Here is a tiny trained network, its code and every weight. The questions are about switching its units off for an input and a class, where a switched-off unit gives its printed mean instead of its output.

import numpy as np


def w(rows, s, z=0):
    codes = np.array(rows[::2]) - 128.0
    scale = np.full(codes.shape[1], s)
    scale[-1] = z or s
    return codes * scale


def norm(h):
    return h / np.sqrt((h * h).mean(-1, keepdims=True) + 1e-5)


def f(y):
    return np.maximum(y, 0)


def log_softmax(a):
    a = a - a.max(-1, keepdims=True)
    return a - np.log(np.exp(a).sum(-1, keepdims=True))


def net(x, mask):
    res = np.array(x, float).reshape(1, 3) / 4 @ E
    u = 0
    for l in range(2):
        y = f(norm(res) @ A[l][:, :-1].T + A[l][:, -1])
        res = res + np.where(mask[u : u + 4], y, B[l][:, -1]) @ B[l][:, :-1]
        u += 4
    return log_softmax(norm(res)[-1] @ U[:, :-1].T + U[:, -1])


A, B = {}, {}
E = w([
[146,174,119,59,129,77,38,192,232],'x0',
[187,9,1,140,76,160,74,40,228],'x1',
[203,93,103,247,185,198,151,224,116],'x2',
],0.0063)
A[0] = w([
[111,254,143,125,245,125,188,139,116,96],'0.n0',
[145,115,173,220,138,184,90,158,105,245],'0.n1',
[121,97,102,192,77,187,142,80,42,4],'0.n2',
[172,115,59,100,109,146,232,102,219,23],'0.n3',
],0.0053,0.0034)
B[0] = w([
[152,79,126,126,120,91,135,102,130,227],'0.n0',
[103,181,90,156,130,180,172,128,230,253],'0.n1',
[157,132,142,69,79,62,69,154,79,176],'0.n2',
[196,119,249,103,132,95,128,83,191,166],'0.n3',
],0.012,0.0056)
A[1] = w([
[136,97,104,91,157,93,88,221,154,74],'1.n0',
[161,94,119,127,10,201,195,159,3,81],'1.n1',
[139,208,143,57,69,105,162,75,139,253],'1.n2',
[96,206,215,90,173,155,179,206,82,56],'1.n3',
],0.0078,0.003)
B[1] = w([
[180,129,83,104,97,110,139,200,43,172],'1.n0',
[125,208,128,14,110,104,79,242,81,179],'1.n1',
[107,160,151,203,144,163,175,174,114,254],'1.n2',
[193,41,90,122,102,169,16,7,201,211],'1.n3',
],0.011,0.0071)
U = w([
[205,46,185,120,105,138,70,9,165,109],'0',
[171,184,132,32,79,111,84,225,104,140],'1',
[75,202,141,174,115,171,180,110,159,254],'2',
[132,167,189,188,113,110,248,183,151,49],'3',
[61,52,50,88,244,64,157,94,64,22],'4',
[65,42,90,88,253,80,154,117,71,26],'5',
[93,70,65,96,233,58,180,87,67,19],'6',
],0.013,0.0089)

Each question gives the input, the list of numbers given to net, and the class t.
The units are the neurons (one row each of A and B). Each row of codes is followed by its name. A weight is (code - 128) times the scale printed after its matrix; where a second scale follows, it is the last column's (A, B and U).
mask holds one flag per neuron, layer by layer. A switched-off neuron (its flag False) gives its mean, the last column of its row in B, instead of its output. The means were averaged over made-up inputs and are rounded, as every weight is.
A unit's drop is (log p(t) with every unit on - log p(t) with that unit switched off) / (log p(t) with every unit on - log p(t) with every unit switched off).
The circuit of an input: a set's keep is (log p(t) with only the set's units on - log p(t) with every unit switched off) / (log p(t) with every unit on - log p(t) with every unit switched off). Starting from all 8 units, units are removed one at a time, each time the one whose removal leaves the highest keep (on an exact tie, the one counted first), for as long as the keep stays at least 0.8.
circuit, biggest first: the units of the circuit, biggest drop first
unit that matters most: the unit with the biggest drop
k most important neurons: the k neurons with the biggest drops, biggest first
k most important neurons of layer l: the k neurons of layer l with the biggest drops, biggest first
drop of u: that unit's drop, to one decimal
input [3,-5,-8], class 2: circuit, biggest first	(1.n2)
input [2,-4,6], class 2: 2 most important neurons	(0.n1; 0.n2)
input [4,-4,-5], class 2: 3 most important neurons of layer 1	(1.n2; 1.n1; 1.n3)
input [5,-4,7], class 2: 3 most important neurons	(0.n1; 0.n2; 1.n1)
input [-6,-2,-6], class 1: 2 most important neurons	(0.n1; 1.n1)
input [-7,-7,-2], class 0: 2 most important neurons	(1.n3; 1.n0)
input [-6,-3,-4], class 1: 2 most important neurons	(1.n1; 0.n1)
input [3,-1,3], class 3: 2 most important neurons	(1.n3; 0.n1)
input [-1,3,-1], class 3: 3 most important neurons	(1.n3; 1.n2; 0.n0)
input [-8,-7,-4], class 1: 3 most important neurons	(1.n1; 0.n3; 0.n1)
input [6,-3,-8], class 2: 3 most important neurons	(1.n2; 1.n1; 0.n2)
input [-7,6,-5], class 1: circuit, biggest first	(0.n1; 0.n2; 1.n1)
input [-6,-4,-4], class 1: circuit, biggest first	(1.n1; 0.n1)
input [-8,-4,-1], class 1: unit that matters most	1.n1
input [0,4,-6], class 2: 2 most important neurons of layer 1	(1.n2; 1.n3)
input [-5,-3,2], class 1: 2 most important neurons	(1.n1; 0.n2)
input [-8,-6,5], class 1: 3 most important neurons	(1.n1; 0.n2; 0.n3)
input [-4,-8,8], class 0: 2 most important neurons of layer 1	(1.n3; 1.n2)
input [4,3,-5], class 2: 2 most important neurons of layer 0	(0.n2; 0.n0)
input [-7,1,4], class 1: unit that matters most	0.n2
input [-4,-5,4], class 0: 3 most important neurons	(1.n3; 1.n2; 0.n1)
input [-7,-2,1], class 1: 2 most important neurons	(1.n1; 0.n2)
input [-1,-6,-5], class 0: 2 most important neurons	(1.n3; 0.n1)
input [-6,-6,-1], class 0: 2 most important neurons of layer 1	(1.n3; 1.n0)
input [7,-7,-8], class 2: drop of 1.n1	1.1
input [2,-1,-7], class 2: drop of 1.n2	0.1
input [5,-8,0], class 0: unit that matters most	1.n3
